In the rows, zero is written as 128.
Each row has a class, written after it.
[132 128 119 143 126 132 105 127 110 140 131 119 133 148 124 133 103 136
 125 136 144 156 102 107 111 119 115 145 139 126 108 125 136 127 143 133
 114 117 117 126 124 103 133 142 145 128 122 119 143 107 132 136 133] | fadup
[124 126 102  95 143 106 150 109 118 124 116 150 128 106 151 109 145 129
 131 123 119 191 195 140 146 124 114 100 128 156 147 128 111 200 116 110
 141 180 125 161 139 155 109 136 120 144 147 111 109 142 125 119 116] | zim
[114 124 120 138 120 113 128 100 151 120 141 153 133 111 119 136 119 101
 116 158 223 189 102 115 150  93 129 125 162 184  88 121 149 139  98 126
 154 177 150 121 109 101 128 114 129  85 171 114 142  90 134 163 136] | favib
[128 112 120 152 110 115  98 122 147 133 162 140 125 135 115 120 142  90
 118 182 200 137  76 121 155 107 146 134 143 174 105 114 149 104  91 117
 173 146 141 120 118 108 135  94 128  90 156 124 148  91 135 154 149] | pagi
[145 120 124 122 147 137 148 163 120 136 118 120 114 134 139 123 125 140
 132 131  93 103 147 136 131 157 154 117 105 128 145 158 122 122 130 134
 147 121 113 121 131 169 129 121 123 134 119 130 109 136 120 132 123] | vin
[142 115 138 131 131 121 123 167 133 128 121 108 107 169 141 120 135 122
 109 134 102  60 124 141 150 138 164 122  97 133 160 133 120  89 119 124
 144  95  95 140 124 131 138 110 134 149 108 131 134 166 119 113 134] | Mifed
[123 119 122 133 134 133 143 134 156 122 114 139 115 125 136 135 109 118
 116 140 156 132 124 140 141 121 148 115 126 154 111 141 142 103 106 133
 150 138 126 112 119 134 134 108 126 132 136 135 124 124 125 153 141] | nal
[129 122 109 118 125 113 131 119 110 136 114 150 130 119 149 115 146 137
 137 137 131 192 156 125 137 125 114 117 132 145 135 120 133 186 135 110
 137 166 133 138 135 142 117 137 122 127 139 104 130 134 129 125 118] | nal
[130 111 123 106 137 107 136 131 154 123 136 130 123 119 133 117 146  99
 108 156 154 108 137 154 169 119 145 114 126 166 128 118 135  95  75 116
 174 135 124 132 127 129 127  95 111 140 143 138 124 123 125 131 147] | Sos
[138 120 133 141 113 111 100 144 123 131 136 120 120 168 137 116 143 122
 115 149 130 104 103 124 148 123 144 134 113 142 144 115 133 120 127 115
 137 115 107 143 127 106 137 119 135 129 122 113 153 149 129 119 131] | Mifed
[144 119 130 157 150 155 123 154 151 137 143  91 122 123 110 144  85 122
 122 148 141  72  75 135 110 142 155 136 132 116 102 156 134  31 119 143
 150  89 114  84 104 135 135 105 120 132 118 161 116  94 121 158 164] | sesu
[116 132 104 103 137 116 124  92 110 122 113 116 139 119 151 112 129 144
 128 107 120 185 193 128 117 111  86 120 147 124 124 101 118 195 132 113
  98 164 107 164 142 111 114 168 135 168 131 115 124 147 138  98 127] | kig
[133 120 126 125 110 105 103 120 120 133 141 123 117 153 144 109 148 120
 119 145 129 123 126 130 147 121 134 126 127 143 143 102 124 145 114 115
 136 134 106 153 136 111 128 123 136 140 132 113 147 160 130 110 133] | kig
[116 119 107 127 107  91  88  89 138 138 166 164 149 115 116 117 151  87
 121 180 231 207  98 115 163  87 115 130 173 194  95 101 156 147  84 104
 171 176 152 140 116  84 125 111 118  99 172 111 154  80 142 162 141] | fadup
[133 140 135 138 141 157 130 151 116 117 115 129 126 122 120 136 122 118
 122 127 136  86 120 134 136 146 148 137 113 126 109 128 112 102 112 139
 141 120 138 125 123 136 140 125 124 137 128 129 122 106 129 128 143] | pagi
[138 124 117 149 117 121 113 117 105 144 135 149 141 134 128 118 137 130
 137 158 159 205 121  99 136 117 119 136 136 159 123 129 146 184 148 123
 142 158 129 130 120 124 126 135 134  87 149  98 145 114 129 149 118] | Mifed
[145 147 139 160 120 150  97 132 106 125 131 129 145 122 120 145 116 123
 131 142 148 115  86 119 129 137 144 153 120 125 109 117 124 110 131 138
 134 117 136 120 116 115 144 133 127 126 131 116 144 100 136 141 144] | sesu
[127 127 119 117 155 133 138 146 122 122 101  99 121 143 145 121 114 151
 118 102  87 112 171 137 119 131 114 123 117 105 140 130 114 131 144 128
 104 111  90 141 133 132 124 149 133 173 107 131 117 151 121 103 128] | Mifed
[119 126 121 136 121 115 126 103 146 119 133 155 127 111 124 132 119 106
 117 151 211 187 113 115 150  97 130 124 157 181  97 118 144 147 100 126
 153 175 144 124 111 107 128 120 131  90 169 112 137  96 132 156 132] | favib
[113 122 116  84 157 122 171 134 157 104  85 139 109 107 157 129 122 120
 113 106 120 122 208 168 160 124 133  88 121 146 140 136 122 131  87 118
 141 150 115 140 132 151 122 120 112 173 133 140 110 156 121 113 133] | nal
[144 123 117 137 136 132 140 139 119 138 138 135 122 134 130 117 123 127
 131 141 116 136 120 130 132 147 151 121 114 143 136 147 121 128 127 133
 155 134 125 122 127 162 127 114 128 115 131 122 120 120 120 146 128] | zim
[133 124 115 120 139 118 145 121 114 131 107 149 112 125 150 116 142 132
 127 130 114 163 157 138 148 130 122 114 116 140 148 138 122 171 135 124
 134 157 114 145 130 150 118 139 123 137 135 107 123 142 124 114 108] | Pipuf
[158 113 141 207  96 145 106 145 105 157 157 131 123 167 102 137 112 128
 132 172 164 127   4  84 106 133 166 165 117 140 101 152 146  90 168 151
 146 100 139  82 106 119 151 112 149  55 128  99 160 103 134 173 135] | favib
[131 130 117 131 140 139 129 136 128 126 127 102 125 139 128 128 105 137
 121 122 118 117 124 133 110 133 131 129 125 118 119 131 112 111 135 128
 120 117 112 130 126 131 127 131 132 155 116 134 118 116 127 123 143] | zim
[129 143 137 113 150 148 143 156 103 108  86 127 119 129 146 131 126 131
 122  95  89  85 175 141 137 147 136 125  94 112 140 123  95 139 115 133
 117 118 119 155 134 142 134 144 133 175 114 122 116 151 126  92 126] | pagi
[142 119 123 123 145 127 143 138 130 132 122 128 119 114 143 127 124 127
 132 137 115 133 145 143 143 137 141 114 117 142 145 149 125 128 119 132
 152 138 115 124 125 160 123 118 122 130 134 126 115 142 120 140 128] | sesu
[124 119 110 113 166 143 158 149 155 130 114 111 119 107 130 132 111 130
 116 121 119  94 148 156 122 141 140 110 132 118 115 147 124  70 107 130
 149 114 118 107 121 155 122 113 105 175 115 161  99 114 116 133 157] | nal
[130 124 122 158 134 148 114 140 127 131 130 106 125 139 121 132 102 132
 126 136 145 123 100 114 104 124 127 143 135 123  97 131 132 108 134 135
 119 121 119 113 120 116 132 132 142 125 126 131 130 103 132 135 143] | pagi
[152 128 133 157 141 162 129 176 122 135 128  81 112 168 123 135  88 146
 120 116  81  45  88 134  98 163 166 141  97  90 125 152 107  51 152 151
 119  66  95 108 124 149 141 120 142 157  86 143 116 122 119 128 151] | zim
[131 115 123 134 100  97 100 110 129 128 158 137 139 140 129 114 149 103
 115 178 186 167  90 123 159  99 128 136 140 174 114  96 157 138 101 111
 154 153 138 134 131  93 131 111 131 102 157 106 157 106 142 141 134] | Sos
[140 126 128 148 140 149 130 167 120 134 106  93 113 165 140 134  99 153
 123 116  81  80 114 131 100 149 144 134 104  91 133 139 121  84 153 138
 108  80 100 114 128 137 137 133 142 167  87 135 125 144 123 110 142] | nal
[125 128 125 137  79  85  82  97  93 127 147 141 135 156 140 108 159 117
 121 157 177 203  98 100 149  88 104 142 148 161 134  78 137 199 134 101
 122 164 138 160 135  71 123 142 149  98 155  74 172 120 148 108 116] | favib
[134 118 124 114 130 113 126 138 142 122 136 124 113 138 136 115 136 107
 110 139 127  87 125 150 154 133 156 114 116 153 143 126 115 101  96 112
 158 125 119 144 128 133 131 102 120 154 129 135 126 139 124 118 144] | zim
[141 142 137 157 125 147 100 133 109 125 130 124 145 123 121 146 114 122
 129 143 151 115  88 120 128 133 142 149 119 128 110 121 127 112 127 136
 130 119 135 124 114 111 144 133 131 129 132 118 142 106 136 140 142] | sesu
[142 133 148 178 100 144 107 147 107 118 119 121 106 190 141 130 104 135
 122 138 124 121  80 107 125 123 148 152  99 130 130 125 138 131 155 150
 106 113 110 124 141 114 148 127 175 100 123  98 156 140 135 130 118] | pagi
[136 141 131 152 134 151 109 139 115 128 128 139 150 120 111 136 123 117
 123 139 165 117 104 117 134 136 139 145 128 138  99 123 129 115 119 135
 144 124 142 119 108 116 142 132 118 125 135 123 140  90 130 148 142] | Mifed
[127 117 123 120  98  89 103 111 114 123 140 131 136 150 147 111 155 117
 117 156 153 171 124 126 157  97 117 133 127 160 132  87 144 169 112 107
 130 154 124 157 142  90 126 129 140 126 145  94 159 134 144 115 122] | Sos
[132 126 134 130 129 133 144 137 142 115 114 125 118 137 139 133 108 121
 113 135 139 118 134 137 145 119 151 125 110 152 120 133 139 107 105 143
 139 128 116 120 126 130 140 112 141 121 135 127 130 129 128 141 131] | Sos
[145 122 122 113 171 145 177 164 148 138 122 126 105 114 129 125 122 125
 120 122  88  67 146 162 136 168 170 101  99 130 148 176 102  76 104 142
 173 110 120 113 122 201 126  96 108 152 119 159  85 132 103 139 146] | zim
[129 131 122 120 132 133 123 124 114 128 113  96 120 143 146 121 116 152
 127 107  97 128 154 126 105 125 109 130 131 105 130 118 109 150 146 128
  96 124  95 148 138 121 122 152 140 168 112 126 125 159 128  97 134] | kig
[125 115 104 116 145 111 134 103 147 133 140 150 139  77 129 125 133 110
 137 160 178 194 147 135 150 114 118 111 156 173 113 138 143 149  97 116
 171 179 140 122 111 142 113 117 105 106 168 128 116 103 127 162 135] | sesu
[128 130 116 119 159 137 148 136 135 124 103 113 111 124 140 128 112 135
 115 108 106 105 155 148 124 134 124 118 122 111 130 143 114 107 126 129
 121 120  96 134 118 139 121 141 120 177 113 140 108 130 121 105 134] | Pipuf
[142 121 126 149 113 117 119 126  97 139 131 139 123 147 134 118 135 135
 131 148 141 177 102 102 131 127 132 137 129 145 132 126 130 167 151 128
 137 146 130 131 127 128 126 135 140  93 139  89 145 123 129 132 116] | favib
[114 119 115  66 140  84 135 122 121 114 100 139 113 131 167 107 155 121
 112 105 101 135 214 156 173 115 113  98 115 145 169 105 108 172  93  99
 130 150 104 188 148 119 115 137 122 185 128 114 129 180 126  85 116] | fadup
[130 121 127 118 128 107 117 126 134 122 122 136 107 145 148 115 147 113
 110 138 130 103 132 148 160 124 137 117 115 143 149 119 121 122 111 109
 142 136 111 153 128 120 126 123 119 154 127 122 136 148 128  98 126] | Pipuf
[125 116 120 112 134 100 122 132 139 123 123 130 121 137 146 110 151 113
 112 141 138 128 158 142 166 114 130 111 123 158 150 115 127 139 101 107
 151 140 107 157 126 118 123 118 120 151 137 121 133 152 124 114 132] | Mifed
[131 140 132 113 157 141 137 137 129 113 104 129 134  94 134 141 122 119
 122 114 125  92 161 151 146 142 139 120 115 126 124 127 109 112  97 128
 140 130 130 135 116 140 130 130 108 171 131 137 112 130 126 122 145] | sesu
[135 149 139 120 130 139 125 144 106 117  99 122 127 137 139 136 121 135
 119 112  90  87 140 128 134 138 141 137  99 106 134 123 104 135 131 138
 113 114 120 148 133 130 136 142 136 157 113 111 122 150 127  97 122] | pek
[134 123 127 122 114 104 114 136 114 122 129 126 115 161 149 109 142 120
 117 135 111 111 127 136 150 128 145 123 108 144 155 110 113 140 119 109
 132 126 112 158 140 120 130 119 137 154 122 108 139 157 131 101 129] | zim
[135 130 135 134 120 123 128 128 135 112 107 126 109 144 156 134 108 127
 123 127 124 134 142 136 147 113 138 124 112 147 145 127 130 138 123 135
 123 134 100 136 127 123 135 126 151 127 134 111 136 158 127 127 123] | sesu
[143 119 115 163 110 126 103 119 110 155 159 157 138 139 111 126 123 117
 133 178 179 191  67  96 134 122 136 144 142 161 105 134 156 138 133 135
 158 141 144 107 119 121 135 117 137  63 150 105 154  81 130 179 126] | fadup
[110 128 114  96 122  99 140 108 127 105  98 144 121 128 164 118 132 132
 124 121 136 192 196 134 157  95 102 110 128 158 136 106 132 210 116 110
 109 179 113 166 145 111 119 145 139 147 149 100 128 152 136 107 108] | vin
[144 128 130 157 130 145 121 164 111 132 124  83 119 170 134 132  98 153
 126 129  96  92  95 117 100 143 141 145 109  99 124 141 129 103 160 139
  99  86  99 117 131 123 141 141 151 146  98 124 130 127 133 120 133] | vin
[121 113 122 122 115 100 108 119 134 121 137 140 122 133 140 111 151 103
 120 152 166 142 127 132 160 106 124 122 135 165 128 102 133 149  95 102
 148 160 132 151 131 104 123 116 128 125 151 116 144 131 134 117 132] | pagi
[117 122 118  70 145  93 140 123 146 113 107 132 114 120 159 112 151 114
 111 118  97 105 203 159 171 117 132  98 121 142 159 118 109 143  85 106
 147 149 104 169 141 138 115 119 115 175 129 126 108 173 123  84 126] | pek
[125 128 130 139 128 125 140 127 138 115 115 136 112 134 136 136 111 120
 112 135 161 139 119 124 144 112 146 122 126 156 116 131 129 126 114 136
 139 143 124 130 118 119 134 120 141 117 143 114 133 128 126 138 130] | favib
[133 129 126 163  91 119 105 104 126 121 141 145 140 149 128 129 116 113
 121 171 200 204  90 100 142  88 128 148 141 180  95 105 167 163 124 137
 133 159 134 119 122  92 141 124 160  67 162  92 163  94 146 163 124] | Sos
[130 129 118 131 152 139 133 130 137 126 112 116 114 128 133 128 107 131
 116 120 126 111 134 139 122 133 125 126 130 120 119 140 124 105 129 129
 121 121 105 126 116 128 127 140 121 158 118 138 119 117 125 115 135] | Pipuf
[141 131 128 164 132 148 115 135 128 135 129 113 118 151 121 134 102 131
 118 141 141 112  78 120 109 130 135 146 128 118 110 139 133  93 150 139
 122 107 109 110 110 117 134 134 135 129 115 129 133 101 128 130 137] | Pipuf
[133 126 119 110 130 115 147 135  94 125  89 136 113 151 174 111 143 155
 130 110  66 159 187 133 135 139 125 114 104 121 172 127 119 194 153 118
 107 139 107 156 154 154 124 148 138 162 110  94 129 183 128  95 105] | nal
[128 115 111  99 146 115 152 118 149 135 123 146 123 101 137 121 134 118
 125 144 132 155 161 138 150 125 134 108 138 153 130 149 128 145 102 127
 166 165 126 126 125 163 114 114 113 118 149 125 104 128 117 139 122] | pek
[143 128 131 146 134 139 116 150 120 126 118  86 117 152 140 137  99 148
 126 122  91  96 113 132 109 135 132 140 113  96 136 129 118  98 152 137
 104  95  87 123 128 124 129 140 143 156 103 125 130 143 128 116 137] | sesu
[121 145 123  75 158 130 151 127 128 106  85 138 131  95 146 129 134 125
 116  97  97 104 209 155 155 134 125 112 118 122 135 121  97 150  95 124
 133 147 120 159 132 145 121 143 110 185 129 123  99 144 125  92 127] | pek
[139 126 138 147 125 135 128 137 145 117 116 122 113 142 141 140  97 121
 122 135 135 114 121 138 145 120 152 127 113 145 132 139 134 103 118 145
 135 120 101 118 118 129 139 113 145 121 132 124 137 139 126 145 134] | sesu
[140 150 138 146 117 143 116 149  84 120 114 122 136 148 135 135 129 141
 126 128 115 112 108 117 127 140 139 148 101 113 125 120 121 151 147 132
 102 114 128 143 138 115 146 148 143 148 115 100 138 126 144 114 122] | vin
[117 127 115 115 134 116 140 112 143 113 110 150 126 118 142 123 124 118
 117 130 163 177 173 133 162 101 119 114 136 170 121 122 139 164 106 123
 140 166 116 141 122 120 127 129 130 121 155 115 131 129 127 139 123] | Mifed
[127 147 124 113 147 139 140 129 116 112 108 141 139 106 129 130 125 118
 120 110 128 115 161 143 143 144 139 122 116 135 120 119 101 141 104 125
 135 139 140 149 123 141 132 133 115 169 131 126 114 117 129 119 139] | zim
[145 128 151 168 117 147 123 162 117 116 106 115  95 187 147 134 103 135
 120 129 111  91  97 116 122 130 161 141  85 126 144 138 126 114 149 152
 114 106  99 126 138 129 144 120 171 116 115 109 141 160 124 122 121] | pagi
[141 121 126 133 160 157 136 167 137 140 126  97 112 143 117 140  90 136
 116 122 105  57 105 137 107 154 154 131 116  99 119 160 119  42 127 147
 134  74 105 104 121 144 137 118 127 153  97 158 113 118 114 141 149] | fadup
[134 140 128 141 129 143 106 128 111 133 137 149 146 116 107 139 119 110
 120 147 180 134  89 115 136 131 137 145 135 144  93 123 134 116 111 134
 145 128 154 122 113 107 142 131 123 115 142 120 143  80 134 158 140] | fadup
[115 131 115  93 169 138 160 136 147 115  99 147 136  72 129 138 135 111
 117 116 142  98 179 163 151 144 141 101 130 137 109 135 115 104  77 119
 158 141 144 129 117 152 122 117  84 188 131 151  99 117 124 128 153] | nal
[130 120 124 107 124 101 113 132 116 128 124 132 116 150 148 115 142 118
 113 133 123 119 144 136 156 121 135 119 116 145 152 115 121 139 108 110
 137 129 113 162 137 111 130 125 134 152 124 113 142 154 128 109 124] | fadup
[137 127 124 144 136 143 128 162 119 133 125  86 116 158 135 132 106 152
 125 126  97  89 112 127 103 141 140 135 112  98 125 144 125 101 150 136
 104  94 103 119 135 131 137 136 143 154 100 133 122 130 129 119 135] | vin
[113 118 110  98 125  82 109 100 124 116 111 149 134 126 157 103 165 117
 119 130 145 188 195 131 167  96  99 111 139 167 149  87 131 206 109  90
 132 176 111 180 133  99 114 143 123 153 150  99 145 158 133  99 117] | Mifed
[125 125 117 149  88  92  74  84 122 130 151 161 135 143 132 112 154  99
 120 180 210 204  86 109 158  85 110 141 154 181 115  90 154 180 121 100
 142 178 137 151 116  72 126 130 132  95 164  90 172 101 144 127 123] | Pipuf
[150 117 127 150 138 142 141 168 128 146 141 122 117 136 122 131 120 128
 132 156 124  99  96 127 128 158 171 125 111 136 127 166 137  90 125 141
 160 114 124  98 120 164 137 107 124 104 123 133 118 113 121 160 133] | vin
[131 115 129 141 115 117 104 138 135 126 144 131 114 150 129 117 139 104
 118 159 153 107  97 130 156 120 144 132 124 153 124 113 134 107 103 118
 155 129 125 130 130 113 134 104 131 115 138 122 146 122 130 126 142] | pagi
[124 124 125 164 105 122 109 104 146 126 155 148 138 126 109 137 113 101
 119 169 233 183  65 102 142  97 140 142 160 183  79 119 156 124 111 135
 158 163 154 110 103  93 137 112 138  66 170 111 153  70 136 178 140] | favib
[155 120 139 136 147 139 151 172 121 133 111 104 100 147 151 133 113 142
 128 124  65  70 133 146 132 159 169 118  84 112 167 163 113  92 136 144
 137  94  93 120 128 173 133 116 138 142 104 131 114 173 115 126 126] | sesu
[143 128 143 152 112 136 119 152 115 127 116 124 104 184 142 135  98 133
 115 132 121 107  92 118 133 128 158 140  98 135 138 142 133 110 139 149
 117 101 105 127 133 116 150 123 166 115 116 108 151 149 126 137 119] | fadup
[150 146 144 177 105 156  89 139 108 134 140 124 141 155 107 139 106 124
 126 157 148 101  46 102 120 139 154 169 119 122  99 131 136  99 148 151
 130 102 137 106 117 111 155 128 142  95 123 105 152  95 137 145 136] | pek
[142 122 141 141 147 148 149 156 173 122 120 117 102 126 130 147  91 111
 115 138 133  64 113 154 144 136 172 117 113 145 126 161 127  46  97 153
 165 105 103  96 105 152 139  91 129 126 128 154 113 130 112 160 151] | sesu
[109 115 117  57 148  77 137 100 145  95  90 145 129  93 167 106 158 112
 113 108 138 170 246 167 183 104  92  91 135 171 139  81 124 195  77  89
 138 188 119 186 139 119 106 139 105 178 152 123 121 164 126  90 123] | Sos
[146 149 144 155 111 141  95 134  89 119 116 120 139 144 141 138 119 138
 131 124 119 121 105 115 124 133 134 154 108 117 131 108 120 148 148 133
 103 116 122 143 126 107 145 152 146 142 121  97 153 137 142 116 125] | sesu
[141 120 132 134 126 121 116 154 137 130 138 112 109 159 133 119 130 113
 113 141 117  66 105 145 143 141 169 121 104 141 148 132 111  84 109 123
 153 104 110 136 126 136 136  99 130 148 115 133 130 142 122 119 146] | zim
[145 147 141 148 127 156 117 142  97 130 120 119 130 140 125 135 121 132
 126 122 112  88 110 122 120 153 149 145 110 109 122 121 110 119 135 146
 121 105 120 132 127 129 144 139 136 145 114 120 135 136 129 122 140] | kig
[136 153 144 122 141 147 142 154  87 112  79 130 112 143 152 133 129 143
 118  88  65  74 159 144 141 155 142 130  80  92 156 128  94 139 139 133
  98 102 105 161 133 140 139 154 130 192 100 113 123 163 127  77 116] | Pipuf
[143 124 120 161 128 133 124 121 124 144 136 149 120 132 125 126 129 122
 127 162 155 158  91 119 138 132 140 132 128 151 121 146 144 133 137 133
 152 145 128 115 115 140 131 124 126  94 142 114 137 103 126 150 122] | Pipuf
[119 123 107 114 151 133 140 130 139 126 111 117 132 113 137 128 113 135
 123 117 126 138 159 143 124 128 116 118 141 122 110 124 127 118 119 120
 129 132 117 125 124 131 122 135 113 171 121 139 118 115 129 123 146] | nal
[144 115 121 165 126 143 121 141 134 145 154 139 122 127 109 125 121 111
 132 175 172 137  70 114 132 135 152 136 135 158 100 147 145 102 118 139
 173 137 144  92 113 146 134 102 128  67 149 129 132  81 125 173 139] | pagi
[131 155 123 135 108 128 104 108  83 117 125 146 151 128 133 122 139 131
 128 128 146 178 124 114 134 120 115 145 124 139 117  96 114 197 140 118
 110 155 144 163 137 107 134 153 135 143 140  89 145 109 147 114 124] | zim
[127 134 115 132 145 133 128 119 133 128 114 127 120 123 134 129 114 130
 120 125 140 142 138 131 121 120 114 127 135 127 115 133 126 127 131 125
 122 135 110 132 114 122 121 143 125 153 125 133 118 114 125 115 133] | Pipuf
[132 121 132 139 135 145 148 155 148 122 112 127 104 146 139 136 102 124
 114 135 126  95 115 143 138 136 168 119 108 137 128 149 135  78 116 143
 148 111 116 106 125 143 142 103 132 134 119 136 123 135 120 147 139] | nal
[151 113 147 131 146 139 137 184 165 143 141 108  91 156 120 135 110 110
 102 143 119  11  74 151 145 156 179 123 112 132 142 159 126  19  94 143
 163  61 101 110 114 142 143  86 126 149 109 161 128 135 101 146 151] | fadup
[132 122 120 134 146 140 140 137 138 129 127 104 137 123 122 131 109 127
 116 137 138 125 120 134 118 125 131 133 133 126 106 130 136  93 116 141
 135 114 114 110 120 130 130 123 130 141 126 140 117  98 129 144 147] | Sos
[135 128 119 102 133 119 146 126  94 129 102 127 112 144 165 104 141 152
 136 104  60 146 198 132 132 141 121 115 109 119 171 124 103 192 146 129
 111 139  94 163 156 157 119 150 138 160 115 103 119 192 121  91 107] | kig
[139 121 120 128 132 127 133 129 133 140 135 138 123 126 126 124 123 125
 128 155 129 141 116 121 138 132 142 127 127 140 124 148 135 127 123 135
 158 143 128 113 126 152 124 114 124  96 140 120 119 118 121 146 124] | pek
[139 118 113 140 139 133 135 133 138 144 151 142 128 114 114 123 122 113
 128 158 155 140 103 128 134 144 156 121 132 159 112 152 130 106 111 132
 175 141 143 107 116 160 127 102 114 101 145 136 116  92 119 169 141] | zim
[137 115 134 106 131 115 130 150 131 129 126 106  99 154 149 113 141 123
 113 125  89  60 143 153 150 143 157 114 104 124 161 123 105 100 104 122
 142 108  93 149 137 139 129 112 127 168 112 135 125 183 118  99 139] | kig
[137 134 123 128 142 141 133 150 108 123 109  96 118 155 141 125 102 151
 122  99  71  94 143 133 104 145 132 130 107  98 138 132 100 121 150 131
  99  98  97 141 135 138 131 145 143 175  96 127 119 145 127  98 134] | zim
